Below are the code and all the weights of a small trained network. Each question names an input and a class and asks about switching units off, where a switched-off unit gives its printed mean instead of its output.

import numpy as np


def w(rows, s, z=0):
    codes = np.array(rows[::2]) - 128.0
    scale = np.full(codes.shape[1], s)
    scale[-1] = z or s
    return codes * scale


def norm(h):
    return h / np.sqrt((h * h).mean(-1, keepdims=True) + 1e-5)


def f(y):
    return np.maximum(y, 0)


def log_softmax(a):
    a = a - a.max(-1, keepdims=True)
    return a - np.log(np.exp(a).sum(-1, keepdims=True))


def net(x, mask):
    res = np.array(x, float).reshape(1, 6) / 4 @ E
    u = 0
    for l in range(2):
        y = f(norm(res) @ A[l][:, :-1].T + A[l][:, -1])
        res = res + np.where(mask[u : u + 16], y, B[l][:, -1]) @ B[l][:, :-1]
        u += 16
    return log_softmax(norm(res)[-1] @ U[:, :-1].T + U[:, -1])


A, B = {}, {}
E = w([
[151,130,182,108,236,120,96,76,158,144,95],'x0',
[136,88,122,1,92,67,118,165,90,96,122],'x1',
[108,131,136,111,123,141,147,124,144,138,126],'x2',
[129,129,122,128,132,124,131,129,133,124,136],'x3',
[132,130,128,129,128,128,127,128,128,124,131],'x4',
[224,131,117,151,134,133,225,135,88,169,88],'x5',
],0.007)
A[0] = w([
[150,116,150,95,198,118,99,102,128,141,104,31],'L0N0',
[112,132,155,209,220,150,116,89,154,165,128,128],'L0N1',
[133,115,100,178,99,125,128,120,135,105,116,54],'L0N2',
[97,137,115,174,54,142,143,151,117,122,140,102],'L0N3',
[231,132,146,122,159,145,225,139,103,136,104,5],'L0N4',
[117,152,119,145,63,153,128,159,128,93,171,158],'L0N5',
[120,124,145,103,113,129,148,116,161,133,162,128],'L0N6',
[222,117,127,146,75,135,236,128,117,137,123,46],'L0N7',
[149,130,123,226,153,139,196,130,128,169,110,97],'L0N8',
[117,122,126,81,153,114,120,132,126,124,83,46],'L0N9',
[156,152,99,118,150,127,142,128,121,99,130,112],'L0N10',
[133,130,112,118,47,120,136,141,108,130,158,93],'L0N11',
[95,118,118,178,119,132,164,117,135,123,113,91],'L0N12',
[91,140,139,255,119,158,148,106,156,139,146,224],'L0N13',
[217,121,135,115,116,125,202,130,111,138,99,7],'L0N14',
[143,129,112,78,109,111,116,132,110,160,150,97],'L0N15',
],0.0088,0.0021)
B[0] = w([
[145,158,136,63,146,163,94,152,154,155,184,188],'L0N0',
[59,124,85,199,110,96,164,151,109,77,49,238],'L0N1',
[91,135,150,89,100,146,145,126,156,162,155,157],'L0N2',
[144,143,170,111,153,87,100,108,125,149,162,197],'L0N3',
[143,97,94,120,75,98,105,10,179,162,96,224],'L0N4',
[160,85,107,101,110,104,128,87,150,138,67,195],'L0N5',
[174,118,115,152,122,93,81,140,88,96,97,142],'L0N6',
[123,184,163,84,172,149,139,245,90,71,135,230],'L0N7',
[201,183,171,102,109,164,138,82,157,51,163,230],'L0N8',
[180,112,119,140,158,137,101,122,103,121,178,160],'L0N9',
[90,99,185,103,110,166,128,126,134,167,93,144],'L0N10',
[132,122,95,222,122,182,134,122,113,119,90,186],'L0N11',
[136,120,145,118,95,153,105,119,115,156,149,166],'L0N12',
[124,101,123,51,175,112,86,156,126,214,142,254],'L0N13',
[47,94,65,175,166,112,148,174,71,199,113,204],'L0N14',
[123,118,124,163,118,146,151,152,159,110,108,162],'L0N15',
],0.012,0.0096)
A[1] = w([
[168,161,139,88,163,148,131,100,124,73,200,113],'L1N0',
[156,159,119,181,81,128,191,40,156,98,112,68],'L1N1',
[187,181,157,70,147,161,126,135,95,143,218,40],'L1N2',
[138,132,121,113,106,100,100,89,193,154,119,181],'L1N3',
[147,46,121,75,166,81,143,69,104,202,181,6],'L1N4',
[176,111,200,100,171,140,95,147,146,168,248,150],'L1N5',
[116,104,119,140,106,104,101,136,156,92,105,44],'L1N6',
[111,117,133,92,148,98,180,95,139,157,105,186],'L1N7',
[174,64,185,212,38,137,132,69,165,68,146,55],'L1N8',
[73,97,90,165,142,93,147,101,109,161,130,195],'L1N9',
[161,150,112,93,136,127,76,147,107,193,140,54],'L1N10',
[124,123,160,149,142,116,83,147,164,131,97,93],'L1N11',
[105,81,144,136,112,75,123,83,118,229,166,61],'L1N12',
[129,190,212,102,73,110,167,117,113,126,189,120],'L1N13',
[37,146,150,183,130,107,183,171,151,58,164,18],'L1N14',
[145,115,141,82,133,82,123,103,121,225,176,103],'L1N15',
],0.011,0.0014)
B[1] = w([
[92,152,140,75,129,143,151,175,33,112,175,192],'L1N0',
[126,78,200,90,129,94,186,101,154,77,122,165],'L1N1',
[124,179,238,130,85,160,71,136,193,148,150,244],'L1N2',
[162,106,120,132,133,125,213,180,66,143,93,207],'L1N3',
[146,121,48,165,92,97,77,76,148,204,162,234],'L1N4',
[76,102,92,108,205,87,180,118,49,23,66,254],'L1N5',
[98,163,161,157,170,158,148,117,182,177,135,175],'L1N6',
[145,66,144,188,123,113,82,124,144,113,174,200],'L1N7',
[21,93,76,129,146,180,64,202,247,89,172,165],'L1N8',
[156,192,182,112,103,158,141,124,131,85,129,201],'L1N9',
[129,122,132,137,114,130,145,77,175,149,210,253],'L1N10',
[155,115,95,110,78,108,90,88,107,102,153,180],'L1N11',
[212,100,75,116,162,122,157,100,93,128,166,197],'L1N12',
[169,180,172,175,81,186,143,167,167,158,110,165],'L1N13',
[123,161,133,141,99,89,92,69,94,215,91,153],'L1N14',
[193,83,51,179,96,135,119,142,161,186,116,252],'L1N15',
],0.013,0.0084)
U = w([
[203,71,54,155,118,99,130,80,140,184,187,251],'0',
[168,191,221,117,90,181,138,153,164,152,191,108],'1',
[71,205,141,166,131,88,56,58,125,149,77,62],'2',
[158,78,183,140,141,87,219,66,164,61,82,108],'3',
[56,76,106,155,123,167,113,170,245,78,148,77],'4',
[125,142,100,165,107,142,195,209,39,129,69,92],'5',
[82,121,123,69,185,96,117,119,46,46,188,89],'6',
],0.012,0.0021)

Each question gives the input, the list of numbers given to net, and the class t.
The units are the neurons (one row each of A and B). Each row of codes is followed by its name. A weight is (code - 128) times the scale printed after its matrix; where a second scale follows, it is the last column's (A, B and U).
mask holds one flag per neuron, layer by layer. A switched-off neuron (its flag False) gives its mean, the last column of its row in B, instead of its output. The means were averaged over made-up inputs and are rounded, as every weight is.
A unit's drop is (log p(t) with every unit on - log p(t) with that unit switched off) / (log p(t) with every unit on - log p(t) with every unit switched off).
The circuit of an input: a set's keep is (log p(t) with only the set's units on - log p(t) with every unit switched off) / (log p(t) with every unit on - log p(t) with every unit switched off). Starting from the 12 units with the biggest drops (on a tie, the unit counted first), units are removed one at a time, each time the one whose removal leaves the highest keep (on an exact tie, the one counted first), for as long as the keep stays at least 0.8.
units of the circuit, in order: the units of the circuit, biggest drop first
most important unit: the unit with the biggest drop
top k neurons: the k neurons with the biggest drops, biggest first
k most important neurons of layer l: the k neurons of layer l with the biggest drops, biggest first
input [-8,1,-8,-4,6,7], class 5: units of the circuit, in order -> (L0N7)
input [1,5,3,-5,5,-1], class 6: units of the circuit, in order -> (L0N1, L1N5)
input [5,-5,1,3,6,0], class 2: top 4 neurons -> (L0N1, L0N4, L0N5, L0N13)
input [1,7,5,-1,-3,-4], class 6: top 4 neurons -> (L0N1, L0N4, L0N9, L0N13)
input [4,-6,-1,-4,-1,6], class 3: top 3 neurons -> (L0N1, L0N4, L0N8)
input [-1,3,-4,-2,-2,-1], class 4: top 2 neurons -> (L0N13, L1N8)
input [0,1,-1,-5,8,-4], class 4: 2 most important neurons of layer 0 -> (L0N13, L0N14)
input [3,7,-3,0,-7,-4], class 6: top 4 neurons -> (L0N4, L0N13, L1N5, L0N14)
input [-7,2,-4,-7,2,8], class 5: top 2 neurons -> (L0N7, L0N14)
input [7,1,4,8,-3,-2], class 6: 2 most important neurons of layer 0 -> (L0N0, L0N4)
input [-4,2,8,5,-6,-6], class 4: top 2 neurons -> (L0N13, L1N8)
input [1,1,-6,4,3,-4], class 6: 4 most important neurons of layer 0 -> (L0N1, L0N4, L0N13, L0N14)
input [1,5,-3,3,2,-4], class 6: top 3 neurons -> (L0N1, L0N4, L0N13)
input [3,-8,2,-2,6,6], class 3: top 3 neurons -> (L0N1, L0N8, L0N4)
input [0,6,-3,-1,7,-1], class 4: top 2 neurons -> (L0N13, L0N7)
input [0,2,-7,1,1,-6], class 4: top 3 neurons -> (L0N13, L0N0, L0N7)
input [4,2,8,-3,5,-1], class 6: most important unit -> L1N5
input [0,6,-3,-1,-1,-5], class 4: top 2 neurons -> (L0N13, L0N7)
input [-3,1,-5,3,1,6], class 5: top 3 neurons -> (L0N7, L0N14, L0N13)
input [-6,-8,-7,-2,-2,1], class 1: top 4 neurons -> (L0N8, L1N2, L0N4, L0N14)
input [-3,2,3,-3,0,-7], class 4: 3 most important neurons of layer 0 -> (L0N13, L0N7, L0N14)
input [-8,-1,2,4,2,6], class 1: 2 most important neurons of layer 0 -> (L0N7, L0N1)
input [-2,-3,7,-7,-6,5], class 1: most important unit -> L0N7
input [2,-3,4,2,-4,8], class 3: 2 most important neurons of layer 0 -> (L0N4, L0N8)
input [5,-6,8,-1,3,-1], class 2: 2 most important neurons of layer 0 -> (L0N1, L0N4)
input [1,-4,2,3,3,1], class 3: 3 most important neurons of layer 0 -> (L0N1, L0N7, L0N0)
input [5,-5,2,-6,0,7], class 3: most important unit -> L0N4
